Each row has two labels, one from each of two sets.
.06; .08; -.08; .17; .12; .26; -.09; .34; -.13; -.03; -.31; .23; -.07; -.14; -.20; -.20; -.06; -.25; -.24; .30; -.14; -.23; .01; .10; -.14; .09; -.19; -.23; .10; .13; -.01; -.09; -.23; -.10; -.04; -.03; .33; -.01; .22; -.13; .12; -.07; -.34; -.48; .22; -.31; -.08; -.17; -.32; -.09; .08; -.12; -.22; -.33; .19; .27; .38; -.14; -.04; -.05; -.21; .20; .10; .27; .00; -.06; .11
Qh & L
.04; .12; -.05; .01; -.21; .09; -.11; .07; .09; -.33; .04; .10; .00; .05; -.34; -.24; -.04; .15; -.04; -.16; -.04; .18; .17; .16; .33; .19; .09; -.32; .18; .21; .13; .11; .06; .01; -.13; .10; .12; -.26; -.23; .16; -.46; .02; .59; -.19; -.10; -.07; -.32; -.14; .00; .06; -.04; -.32; -.22; -.11; .77; .19; -.38; .15; .05; .07; -.15; -.05; .28; -.39; .02; .30; -.19
Pf & C
.19; .10; -.18; -.06; -.09; .25; .05; .08; .09; .06; .05; -.29; -.10; -.07; -.12; -.31; -.16; .17; -.21; .00; -.12; .22; .13; .06; .13; .29; .09; -.29; .02; .21; .03; -.02; .07; .07; -.23; .08; .01; -.07; -.19; -.06; .02; .02; .17; -.08; .00; -.11; -.16; .00; -.17; -.05; -.07; -.05; -.06; -.30; .54; .13; -.03; .13; .35; -.07; .06; .37; .27; .00; .12; .20; .04
Qh & C
.04; .07; -.16; .08; -.18; .24; .00; .17; .11; -.11; .04; -.19; -.08; .04; -.14; -.22; -.20; .12; -.19; .09; -.03; .14; .14; .03; .37; .34; .01; -.36; .06; .11; .08; .03; -.13; -.01; -.12; .11; .10; -.06; -.11; -.14; .08; -.04; .04; -.10; .04; .00; -.14; -.10; -.43; -.16; -.09; -.15; -.18; -.26; .35; .15; -.21; .00; .33; -.15; .02; .24; .27; .17; .21; .22; .02
Qh & C
.23; .13; .12; -.01; .04; -.07; .05; -.11; -.17; -.27; -.47; .39; -.21; -.11; -.15; .10; .14; -.13; -.03; .00; -.20; -.17; -.12; -.10; -.19; -.28; -.12; .07; .02; -.04; -.04; -.24; .27; .00; .34; -.04; .06; .00; .22; .05; -.20; -.02; .16; -.13; .02; -.36; -.03; .21; .55; .13; .33; -.27; -.03; -.07; .02; .11; .47; .13; -.06; .13; -.16; .17; -.08; -.03; -.13; .09; .13
Pf & V
.38; .15; -.05; -.10; -.25; .05; .08; .15; -.06; -.51; -.21; .27; -.15; .05; -.06; .01; -.05; .07; -.02; -.19; -.13; .04; .02; -.05; .34; -.13; .12; .00; .04; .08; -.02; -.05; .31; .04; .17; .09; .02; .02; -.02; .03; -.22; .01; .37; .06; -.32; -.30; -.19; .20; .39; .22; .00; -.41; -.15; -.06; .19; .07; .31; .18; .35; -.01; .03; .14; -.07; -.08; .09; .24; .19
Pf & V
.12; -.08; .07; -.02; .06; .07; .09; -.01; -.04; .13; -.19; .07; .09; .16; .15; .15; -.07; -.03; .11; -.19; .20; .01; -.11; -.03; -.28; -.17; -.06; .31; -.09; -.01; -.07; .03; -.13; -.12; -.07; -.14; .04; .17; .25; -.03; -.23; .04; -.08; .07; -.06; .01; .06; .04; .36; .13; -.15; .11; .08; .08; -.23; -.13; .54; -.05; -.11; .01; .06; -.17; -.16; .15; -.13; -.33; -.05
Pf & X
-.11; .01; -.09; .00; .02; -.02; -.04; -.02; .03; .06; .24; -.06; .01; -.08; -.10; -.09; .02; -.01; -.07; .09; -.07; .01; .03; .02; .09; .02; .08; -.19; .01; .03; .04; .00; .05; .08; -.06; .05; -.04; -.08; -.09; .01; .21; -.04; .00; -.14; .03; -.03; -.01; -.07; -.18; -.06; .03; .08; -.05; -.12; .06; .01; -.30; .01; -.04; -.01; -.04; .10; .01; -.13; .08; .07; .06
Qh & U
-.05; .13; -.14; .01; .16; .15; -.07; .04; .03; .35; .08; -.29; -.21; -.30; .07; -.21; .11; .24; -.21; .48; -.39; -.04; -.04; .08; .20; .30; -.16; -.20; -.06; .00; .00; .03; -.18; .08; .01; .06; -.16; -.13; -.22; -.11; .23; -.04; -.51; -.21; .28; -.07; -.02; .08; -.62; -.22; -.05; .21; -.08; -.07; .15; .14; -.31; -.02; .32; -.04; .01; .14; .09; .40; .04; .15; .04
Qh & C
.01; .03; .02; .12; .02; .06; -.11; .28; -.10; -.40; -.33; .59; -.05; .15; -.13; .13; .14; -.13; .03; .00; -.02; -.21; -.21; .04; .23; -.09; -.03; .12; -.01; -.04; .04; .09; -.21; -.15; .26; -.06; .22; .04; .37; .02; -.45; -.10; -.16; -.30; -.14; -.28; -.11; -.08; .29; .08; -.02; -.37; -.22; -.03; -.26; .21; .37; -.12; -.18; .09; -.22; -.45; -.23; .09; -.16; -.02; -.02
Pf & V
-.29; -.04; -.15; .12; .28; .24; -.17; -.03; -.06; .29; .11; .02; .06; -.05; -.27; -.17; .02; -.15; -.09; .21; .00; -.09; -.19; .11; -.36; .08; -.10; -.24; -.11; .03; .00; .07; -.27; -.02; -.16; -.14; .18; -.08; .27; -.02; -.23; -.03; -.32; -.50; .37; -.12; -.02; -.29; -.12; -.17; -.02; .27; -.04; -.24; .06; .17; -.12; -.06; -.52; .13; -.32; -.18; .03; .00; -.13; -.24; -.14
Pf & U
.24; .03; .02; .00; -.07; -.02; .06; .21; -.12; -.38; -.19; .50; -.02; .03; .03; .10; .08; -.07; .08; -.05; -.13; -.14; -.12; .02; .16; -.30; .12; .17; .01; -.02; .06; -.01; .07; -.08; .24; .01; .05; .06; .18; .08; -.25; -.02; .07; -.08; -.29; -.34; -.10; .14; .43; .19; -.05; -.29; -.15; .01; -.31; .01; .44; .01; .05; .06; -.06; -.16; -.43; .00; -.07; -.07; .11
Pf & V
.19; -.06; -.04; -.01; -.03; .16; .06; .10; -.01; .12; -.11; .04; .08; .11; .08; .04; -.14; -.05; -.01; -.10; .18; .08; -.02; -.04; -.26; -.10; -.01; .09; -.01; .06; -.04; -.02; -.06; -.09; -.17; -.07; .11; .16; .18; -.08; .00; .02; -.01; .02; -.06; -.03; .03; .00; .12; .09; -.11; .08; .02; -.15; -.14; -.07; .50; -.04; .04; -.12; .08; .10; -.06; .12; .07; -.24; .04
Qh & X
-.18; .12; -.05; .22; .18; .26; -.20; .36; -.04; .11; .03; .17; .07; -.03; -.14; -.18; -.04; -.19; -.15; .31; .07; -.19; -.05; .18; .01; .28; -.10; -.18; .08; .03; .07; .09; -.49; -.15; -.20; -.03; .29; .03; .21; -.11; .10; -.06; -.53; -.47; .17; -.05; -.04; -.33; -.59; -.20; -.10; .04; -.23; -.26; -.04; .26; .07; -.28; -.18; -.04; -.18; -.10; .03; .25; -.01; -.25; -.05
Qh & C
.23; -.06; -.01; -.08; -.07; .16; .16; -.01; .07; .31; .02; -.42; -.01; -.04; .27; -.01; -.18; .08; -.05; -.03; .04; .19; .11; .01; -.16; .05; .03; .08; -.03; .04; -.05; -.08; .07; .07; -.21; -.01; -.08; .13; -.16; -.06; .26; .07; .08; .23; -.03; .14; -.01; .18; -.07; .09; -.09; .23; .15; -.10; .02; -.19; .27; .06; .37; -.12; .33; .36; .05; .13; .11; -.03; .09
Qh & X
.34; .09; .01; .02; -.10; .09; .02; .25; -.01; -.30; -.24; .33; -.11; .03; .03; .03; .02; .12; .01; -.03; -.15; .00; -.05; .05; .40; -.05; .00; .10; .07; .07; .07; .02; -.07; -.11; .15; .03; .09; .00; .01; .02; -.39; -.03; .11; -.08; -.29; -.21; -.21; .17; .15; .16; -.15; -.34; -.21; -.06; .06; .11; .38; .04; .31; .03; -.02; -.16; -.12; .21; -.10; .04; .00
Pf & V
-.19; -.03; .02; .03; .05; -.06; -.11; -.11; -.04; -.04; .09; .07; .03; -.03; -.28; -.11; .03; -.15; -.03; -.03; .08; -.04; .08; .07; -.21; .00; -.03; -.22; .08; .06; .03; -.03; .08; .04; -.06; -.05; .06; -.14; -.04; .08; -.05; .00; .20; -.17; .09; -.03; -.02; -.14; .08; -.04; .23; .00; -.01; -.08; .31; .08; -.32; .03; -.36; .12; -.20; .00; .12; -.37; -.07; .16; -.04
Pf & U
.57; .07; -.01; -.19; -.29; .08; .25; .08; .05; -.19; -.34; -.16; -.18; -.02; .18; .04; -.16; .26; -.12; -.21; -.12; .25; .16; -.09; .27; -.03; .06; .09; .03; .07; -.04; -.14; .26; .05; .03; .11; -.09; .08; -.26; -.03; .08; .05; .37; .36; -.30; -.07; -.09; .40; .15; .20; -.07; -.26; -.03; -.01; .22; -.07; .44; .18; .77; -.12; .37; .44; .06; .21; .17; .23; .17
Qh & V
.27; .05; .04; .13; .03; .07; -.04; .49; -.10; -.30; -.29; .67; -.11; -.08; .13; .12; .11; -.25; -.05; .19; -.14; -.29; -.10; .08; .49; -.14; -.05; .27; .10; -.10; .04; .01; -.21; -.15; .17; -.03; .20; .11; .27; .02; -.07; -.08; -.41; -.31; -.29; -.35; -.03; .06; -.06; .10; -.19; -.21; -.31; -.02; -.40; .14; .71; -.20; .10; -.04; -.04; -.25; -.34; .36; -.07; -.23; .11
Pf & V
-.17; -.04; .01; .09; .08; .03; -.14; .02; -.05; -.08; -.05; .23; .08; .05; -.24; -.03; .02; -.12; .02; -.03; .07; -.07; -.09; .09; -.14; .03; -.03; -.11; .00; .06; .03; .06; -.13; -.08; -.04; -.07; .17; -.10; .10; .03; -.34; .00; -.02; -.28; .16; -.09; -.06; -.23; .15; -.01; .02; -.03; -.05; -.04; .13; .12; -.06; .02; -.40; .12; -.26; -.26; .09; -.16; -.14; -.14; -.16
Pf & U
-.19; -.04; .00; .15; .06; .03; -.04; .26; -.12; -.01; -.01; .07; .10; -.09; -.09; -.16; -.14; -.38; -.15; .26; .14; -.24; .24; -.05; -.34; .08; -.03; -.23; .20; -.01; -.03; -.15; -.06; .01; -.16; .05; .26; .13; .20; -.11; .86; -.02; -.26; -.18; .21; -.12; .21; -.19; -.59; -.19; .30; .03; -.05; -.27; -.18; .03; .02; -.25; -.09; -.21; .00; .49; .11; .03; .25; -.12; .18
Qh & L
